Here is a tiny trained network, its code and every weight. The questions are about switching its units off for an input and a class, where a switched-off unit gives its printed mean instead of its output.

import numpy as np


def w(rows, s, z=0):
    codes = np.array(rows[::2]) - 128.0
    scale = np.full(codes.shape[1], s)
    scale[-1] = z or s
    return codes * scale


def f(y):
    return y / 2 * (1 + np.tanh(0.7978845608 * (y + 0.044715 * y**3)))


def log_softmax(a):
    a = a - a.max(-1, keepdims=True)
    return a - np.log(np.exp(a).sum(-1, keepdims=True))


def net(x, mask):
    res = np.array(x, float).reshape(1, 8) / 4 @ E
    y = f(res @ A[0][:, :-1].T + A[0][:, -1])
    res = res + np.where(mask, y, B[0][:, -1]) @ B[0][:, :-1]
    return log_softmax(res[-1] @ U[:, :-1].T + U[:, -1])


A, B = {}, {}
E = w([
[159,136,109,129,109,3,139,185,94,119,153,178],'x0',
[128,107,150,104,128,122,103,138,117,151,130,112],'x1',
[125,129,151,112,121,116,127,108,112,145,126,125],'x2',
[177,76,80,103,118,134,185,145,146,150,79,122],'x3',
[136,137,126,132,129,134,138,130,130,122,127,136],'x4',
[185,114,127,153,172,67,108,61,144,108,134,93],'x5',
[69,82,123,105,226,134,160,125,121,126,143,170],'x6',
[120,199,173,82,143,116,154,145,140,130,96,94],'x7',
],0.011)
A[0] = w([
[117,104,145,132,131,235,115,68,186,131,106,79,4],'N0',
[71,124,96,150,61,188,151,163,116,77,138,174,190],'N1',
[169,35,97,210,118,135,91,83,113,155,198,134,128],'N2',
[182,183,111,130,1,136,78,104,155,132,118,107,32],'N3',
[156,79,59,105,95,135,193,103,115,199,22,101,50],'N4',
[186,115,156,168,191,81,136,78,228,24,141,82,77],'N5',
[69,159,194,141,95,129,81,105,165,91,230,143,10],'N6',
],0.007,0.004)
B[0] = w([
[136,115,87,168,61,7,170,205,134,130,186,176,251],'N0',
[122,141,175,114,96,155,173,93,107,129,101,75,243],'N1',
[85,200,126,113,85,185,154,124,133,167,134,96,254],'N2',
[70,90,117,78,156,154,110,103,176,27,176,172,222],'N3',
[147,170,123,184,196,145,80,163,100,91,79,138,209],'N4',
[131,111,151,76,113,171,177,160,55,117,124,66,220],'N5',
[184,153,57,197,167,149,64,202,87,99,95,140,188],'N6',
],0.012,0.0057)
U = w([
[119,124,153,150,127,144,136,118,140,129,130,118,250],'0',
[128,120,94,178,48,2,190,189,125,129,186,164,34],'1',
[113,133,140,126,133,149,124,104,139,135,117,118,228],'2',
[171,153,82,209,202,189,63,170,95,105,71,132,26],'3',
[105,192,126,96,122,157,145,104,167,171,129,100,180],'4',
[114,125,192,62,77,187,163,147,59,127,110,58,9],'5',
[66,36,103,80,230,184,145,78,207,50,198,207,90],'6',
],0.0093,0.012)

Each question gives the input, the list of numbers given to net, and the class t.
The units are the neurons (one row each of A and B). Each row of codes is followed by its name. A weight is (code - 128) times the scale printed after its matrix; where a second scale follows, it is the last column's (A, B and U).
mask holds one flag per neuron, in row order. A switched-off neuron (its flag False) gives its mean, the last column of its row in B, instead of its output. The means were averaged over made-up inputs and are rounded, as every weight is.
A unit's drop is (log p(t) with every unit on - log p(t) with that unit switched off) / (log p(t) with every unit on - log p(t) with every unit switched off).
The circuit of an input: a set's keep is (log p(t) with only the set's units on - log p(t) with every unit switched off) / (log p(t) with every unit on - log p(t) with every unit switched off). Starting from all 7 units, units are removed one at a time, each time the one whose removal leaves the highest keep (on an exact tie, the one counted first), for as long as the keep stays at least 0.8.
circuit, biggest first: the units of the circuit, biggest drop first
most important unit: the unit with the biggest drop
k most important neurons: the k neurons with the biggest drops, biggest first
drop when u is switched off: that unit's drop, to one decimal
input [-3,-6,-1,-8,-8,-7,4,-4], class 3: most important neuron -> [N6]
input [-4,2,-5,-7,3,6,2,5], class 3: 4 most important neurons -> [N6, N1, N2, N3]
input [6,-3,3,0,-1,-1,-1,-8], class 4: circuit, biggest first -> [N0, N2]
input [4,-6,-4,-5,-5,-8,5,2], class 5: 2 most important neurons -> [N1, N0]
input [-5,-5,-5,-4,4,-8,5,-3], class 5: 2 most important neurons -> [N1, N3]
input [-5,8,1,-4,-8,-4,6,-7], class 0: circuit, biggest first -> [N3, N0]
input [7,3,1,-8,-3,-7,5,-4], class 3: 2 most important neurons -> [N6, N0]
input [6,5,8,3,5,-5,-8,8], class 2: circuit, biggest first -> [N0, N3, N5]
input [-6,-2,-2,-8,4,-5,8,-3], class 3: 2 most important neurons -> [N6, N3]
input [4,-4,7,7,3,3,5,-3], class 2: 2 most important neurons -> [N0, N6]
input [-3,-5,-6,4,8,-2,-5,-7], class 4: 3 most important neurons -> [N2, N1, N6]
input [4,1,-1,7,-8,0,0,3], class 3: 2 most important neurons -> [N4, N0]
input [5,-8,-8,0,4,7,-4,3], class 0: 2 most important neurons -> [N0, N1]
input [7,0,5,2,4,8,-6,-2], class 5: 2 most important neurons -> [N5, N0]
input [-3,2,2,7,8,-4,-2,2], class 3: most important unit -> N4
input [0,4,7,-6,4,8,-5,-3], class 5: 2 most important neurons -> [N5, N2]
input [-8,2,8,4,2,-4,4,0], class 1: drop when N0 is switched off -> 0.9
input [1,-2,-5,5,4,5,-5,-7], class 4: drop when N3 is switched off -> 0.0
input [7,-1,-5,-8,8,1,7,7], class 3: drop when N6 is switched off -> 0.6
input [-2,-2,3,8,-5,-4,6,-4], class 3: circuit, biggest first -> [N4]
